[[  0  14 -25   4   2 -28  16  26   0]
 [  0   2  10   1   0  11   2   3   0]
 [  0  -3  26  -1   0  29  -4  -7   0]
 [  0 -13  53  -3  -1  59 -15 -25   0]
 [  0  -8  39  -2  -1  43  -9 -15   0]
 [  0   9 -11   3   1 -13  11  17   0]
 [  0  18 -35   5   2 -39  21  33   0]
 [  0   8  -7   2   1  -8   9  15   0]
 [  0  22 -49   6   3 -55  26  42   0]]
:
[[  0  22 -49   6   3 -55  26  42   0]
 [  0   8  -7   2   1  -8   9  15   0]
 [  0  18 -35   5   2 -39  21  33   0]
 [  0   9 -11   3   1 -13  11  17   0]
 [  0  -8  39  -2  -1  43  -9 -15   0]
 [  0 -13  53  -3  -1  59 -15 -25   0]
 [  0  -3  26  -1   0  29  -4  -7   0]
 [  0   2  10   1   0  11   2   3   0]
 [  0  14 -25   4   2 -28  16  26   0]]

[[ 46 -46  48  57  59]
 [ -6  -4  -4  -6  -7]
 [ -4  -6  -1  -3  -4]
 [ 51 -53  52  63  65]
 [-19  15 -18 -22 -23]
 [-29  33 -29 -35 -36]
 [  0   0   0   0   0]
 [-15   8 -13 -17 -18]
 [  0   0   0   0   0]]
:
[[  0   0   0   0   0]
 [-15   8 -13 -17 -18]
 [  0   0   0   0   0]
 [-29  33 -29 -35 -36]
 [-19  15 -18 -22 -23]
 [ 51 -53  52  63  65]
 [ -4  -6  -1  -3  -4]
 [ -6  -4  -4  -6  -7]
 [ 46 -46  48  57  59]]

[[-51  18  30   0  14   0   9  43 -27  27  22]
 [ 55 -20 -32   0 -15   0 -10 -46  29 -30 -24]
 [ -6   2   4   0   2   0   1   5  -3   3   3]]
:
[[ -6   2   4   0   2   0   1   5  -3   3   3]
 [ 55 -20 -32   0 -15   0 -10 -46  29 -30 -24]
 [-51  18  30   0  14   0   9  43 -27  27  22]]

[[  1  -9]
 [ 54 -42]
 [-19  28]
 [ 30 -27]
 [ 21 -22]
 [ 13 -16]]
:
[[ 13 -16]
 [ 21 -22]
 [ 30 -27]
 [-19  28]
 [ 54 -42]
 [  1  -9]]

[[-13 -28   0  -9   0  -8 -53  12 -24 -19]
 [-16 -22   0 -12   0  -8 -27  23 -21 -17]]
:
[[-16 -22   0 -12   0  -8 -27  23 -21 -17]
 [-13 -28   0  -9   0  -8 -53  12 -24 -19]]

[[  3  -6  -6 -11  -3  -1   0]
 [  9  -5  -4 -10  -6  -6   3]
 [  0  38  20 -14 -49 -73  10]
 [ -8  -5  -7  -8  -8  -1   9]
 [ 14   5  -5  -1 -10  -4   1]
 [  2   0 -13  -7  -2  -9  -4]
 [ -1  -1  -8  -7  -1 -10   9]
 [ 11 -12  -6  -7   3  15   1]]
:
[[ 11 -12  -6  -7   3  15   1]
 [ -1  -1  -8  -7  -1 -10   9]
 [  2   0 -13  -7  -2  -9  -4]
 [ 14   5  -5  -1 -10  -4   1]
 [ -8  -5  -7  -8  -8  -1   9]
 [  0  38  20 -14 -49 -73  10]
 [  9  -5  -4 -10  -6  -6   3]
 [  3  -6  -6 -11  -3  -1   0]]

[[-33  25 -52 -12 -32  23  18 -19 -39   3  -5  15  21]
 [ 24 -39  -7  27  25  32  22  25  35  32  26   5 -19]
 [ -6  21 -29  -4  65 -16 -10   9 -38   7  37  -8  -6]
 [ 14 -25  32 -11  -7  35  -4 -31 -19  38 -46  13  21]
 [  7 -21  29   5 -66  15   9  -7  40  -9 -35   8   5]
 [  9 -24  13  -8  -7  46   5 -30 -25  44 -39  18  21]]
:
[[  9 -24  13  -8  -7  46   5 -30 -25  44 -39  18  21]
 [  7 -21  29   5 -66  15   9  -7  40  -9 -35   8   5]
 [ 14 -25  32 -11  -7  35  -4 -31 -19  38 -46  13  21]
 [ -6  21 -29  -4  65 -16 -10   9 -38   7  37  -8  -6]
 [ 24 -39  -7  27  25  32  22  25  35  32  26   5 -19]
 [-33  25 -52 -12 -32  23  18 -19 -39   3  -5  15  21]]

[[  4  34  12  -4  -1   0]
 [-57  11 -22 -52  -9 -56]
 [-29  11   6 -29  -4 -27]
 [  9  37  45  -5   1   7]
 [ 56 -10  27  50   9  56]
 [ 28  36  73   9   4  28]
 [-11 -25 -63   3  -2 -13]]
:
[[-11 -25 -63   3  -2 -13]
 [ 28  36  73   9   4  28]
 [ 56 -10  27  50   9  56]
 [  9  37  45  -5   1   7]
 [-29  11   6 -29  -4 -27]
 [-57  11 -22 -52  -9 -56]
 [  4  34  12  -4  -1   0]]
